Below are the code and all the weights of a small trained network. Each question names an input and a class and asks about switching units off, where a switched-off unit gives its printed mean instead of its output.

import numpy as np


def w(rows, s, z=0):
    codes = np.array(rows[::2]) - 128.0
    scale = np.full(codes.shape[1], s)
    scale[-1] = z or s
    return codes * scale


def f(y):
    return y / 2 * (1 + np.tanh(0.7978845608 * (y + 0.044715 * y**3)))


def log_softmax(a):
    a = a - a.max(-1, keepdims=True)
    return a - np.log(np.exp(a).sum(-1, keepdims=True))


def net(x, mask):
    res = np.array(x, float).reshape(1, 6) / 4 @ E
    y = f(res @ A[0][:, :-1].T + A[0][:, -1])
    res = res + np.where(mask, y, B[0][:, -1]) @ B[0][:, :-1]
    return log_softmax(res[-1] @ U[:, :-1].T + U[:, -1])


A, B = {}, {}
E = w([
[85,242,81,145,147],'x0',
[237,196,147,120,119],'x1',
[127,129,129,127,127],'x2',
[125,125,172,95,248],'x3',
[129,128,125,127,128],'x4',
[131,127,123,130,130],'x5',
],0.013)
A[0] = w([
[160,88,104,139,45,134],'N1',
[56,51,124,109,164,61],'N2',
[148,75,140,106,167,91],'N3',
[133,124,125,146,134,124],'N4',
[179,120,175,118,149,116],'N5',
[124,38,146,132,69,57],'N6',
[87,143,94,153,108,128],'N7',
[25,54,165,140,155,67],'N8',
[111,157,70,132,103,124],'N9',
[172,160,162,106,180,82],'N10',
[103,98,129,106,133,145],'N11',
[63,57,141,145,141,154],'N12',
[197,117,173,96,169,112],'N13',
[181,113,130,160,16,42],'N14',
[131,125,132,148,132,125],'N15',
[19,153,92,115,59,129],'N16',
[120,205,106,125,163,174],'N17',
[124,150,158,137,110,118],'N18',
[152,153,112,115,110,97],'N19',
[118,130,101,133,123,118],'N20',
[69,148,143,101,238,19],'N21',
[142,117,144,112,132,110],'N22',
[184,190,140,120,96,156],'N23',
[149,152,117,149,127,149],'N24',
[80,146,116,172,112,126],'N25',
[80,81,157,157,138,150],'N26',
[127,111,122,114,118,116],'N27',
[158,119,122,92,138,115],'N28',
[120,141,135,95,113,119],'N29',
[59,150,73,182,92,136],'N30',
[222,80,176,113,163,113],'N31',
[108,248,113,149,185,1],'N32',
[203,208,135,138,93,32],'N33',
[161,125,118,142,12,109],'N34',
[126,130,122,98,122,124],'N35',
[88,148,113,150,97,118],'N36',
[135,114,108,115,124,109],'N37',
[119,146,151,127,124,101],'N38',
[119,130,142,120,121,121],'N39',
[124,213,117,119,152,118],'N40',
[84,137,110,134,94,111],'N41',
[142,140,115,104,106,116],'N42',
[159,24,155,121,81,145],'N43',
[103,115,126,104,166,105],'N44',
],0.012,0.014)
B[0] = w([
[101,174,100,155,164,206],'N1',
[168,157,159,112,199,182],'N2',
[163,101,141,116,129,163],'N3',
[122,119,123,122,134,126],'N4',
[153,102,174,102,113,175],'N5',
[56,157,71,192,57,181],'N6',
[132,89,118,99,72,165],'N7',
[157,139,169,137,198,198],'N8',
[134,108,127,132,108,168],'N9',
[166,98,154,91,122,171],'N10',
[138,162,116,131,120,161],'N11',
[128,182,80,162,152,214],'N12',
[197,90,186,81,92,195],'N13',
[174,146,205,85,237,186],'N14',
[113,124,132,120,131,127],'N15',
[128,97,126,103,66,208],'N16',
[65,128,112,142,105,232],'N17',
[123,117,112,133,136,129],'N18',
[120,142,115,149,128,138],'N19',
[132,124,140,131,111,131],'N20',
[19,190,9,230,87,184],'N21',
[133,117,125,115,128,133],'N22',
[141,160,132,115,183,216],'N23',
[127,129,136,122,131,161],'N24',
[133,88,139,109,80,163],'N25',
[124,165,93,151,139,187],'N26',
[116,140,127,139,134,129],'N27',
[127,115,146,107,126,140],'N28',
[125,130,124,123,128,124],'N29',
[140,60,156,103,33,203],'N30',
[148,95,176,64,103,220],'N31',
[218,173,214,128,241,192],'N32',
[37,187,1,215,61,178],'N33',
[114,195,121,150,212,210],'N34',
[141,128,128,141,125,126],'N35',
[113,87,131,111,85,156],'N36',
[126,141,121,120,130,123],'N37',
[129,121,127,142,130,120],'N38',
[129,131,123,124,129,125],'N39',
[93,172,107,165,152,201],'N40',
[124,89,126,114,99,150],'N41',
[127,140,116,141,132,134],'N42',
[96,207,86,181,173,247],'N43',
[117,166,124,143,139,149],'N44',
],0.0094,0.013)
U = w([
[48,148,56,182,95,253],'0',
[151,146,177,122,247,50],'1',
[146,5,187,50,18,215],'2',
],0.013,0.00011)

Each question gives the input, the list of numbers given to net, and the class t.
The units are the neurons (one row each of A and B). Each row of codes is followed by its name. A weight is (code - 128) times the scale printed after its matrix; where a second scale follows, it is the last column's (A, B and U).
mask holds one flag per neuron, in row order. A switched-off neuron (its flag False) gives its mean, the last column of its row in B, instead of its output. The means were averaged over made-up inputs and are rounded, as every weight is.
A unit's drop is (log p(t) with every unit on - log p(t) with that unit switched off) / (log p(t) with every unit on - log p(t) with every unit switched off).
The circuit of an input: a set's keep is (log p(t) with only the set's units on - log p(t) with every unit switched off) / (log p(t) with every unit on - log p(t) with every unit switched off). Starting from the 12 units with the biggest drops (on a tie, the unit counted first), units are removed one at a time, each time the one whose removal leaves the highest keep (on an exact tie, the one counted first), for as long as the keep stays at least 0.8.
units of the circuit, in order: the units of the circuit, biggest drop first
top k neurons: the k neurons with the biggest drops, biggest first
drop when u is switched off: that unit's drop, to one decimal
input [0,6,1,-7,-4,6], class 1: top neuron -> [N14]
input [0,7,3,-8,7,-2], class 1: top 2 neurons -> [N14 N34]
input [3,0,0,5,3,-3], class 0: top 2 neurons -> [N21 N14]
input [7,0,1,8,-4,-7], class 0: top 2 neurons -> [N21 N17]
input [3,5,-2,0,8,-4], class 0: top 2 neurons -> [N33 N14]
input [0,4,-8,-3,-4,8], class 1: top 3 neurons -> [N21 N6 N14]
input [0,8,-5,-6,-3,-4], class 1: top 3 neurons -> [N14 N23 N34]
input [0,-6,8,2,-7,4], class 1: top 2 neurons -> [N8 N2]
input [-7,7,6,1,3,6], class 2: top 3 neurons -> [N31 N13 N32]
input [1,-7,4,0,2,-5], class 2: top 2 neurons -> [N43 N30]
input [-1,-5,4,1,-5,-6], class 1: top 2 neurons -> [N8 N21]
input [3,-8,-4,8,1,-2], class 0: drop when N21 is switched off -> 4.2
input [0,7,-4,4,5,3], class 2: drop when N43 is switched off -> 0.1
input [-7,5,-7,-8,3,7], class 1: units of the circuit, in order -> [N14]
input [2,-1,2,5,1,-1], class 0: drop when N21 is switched off -> 0.2
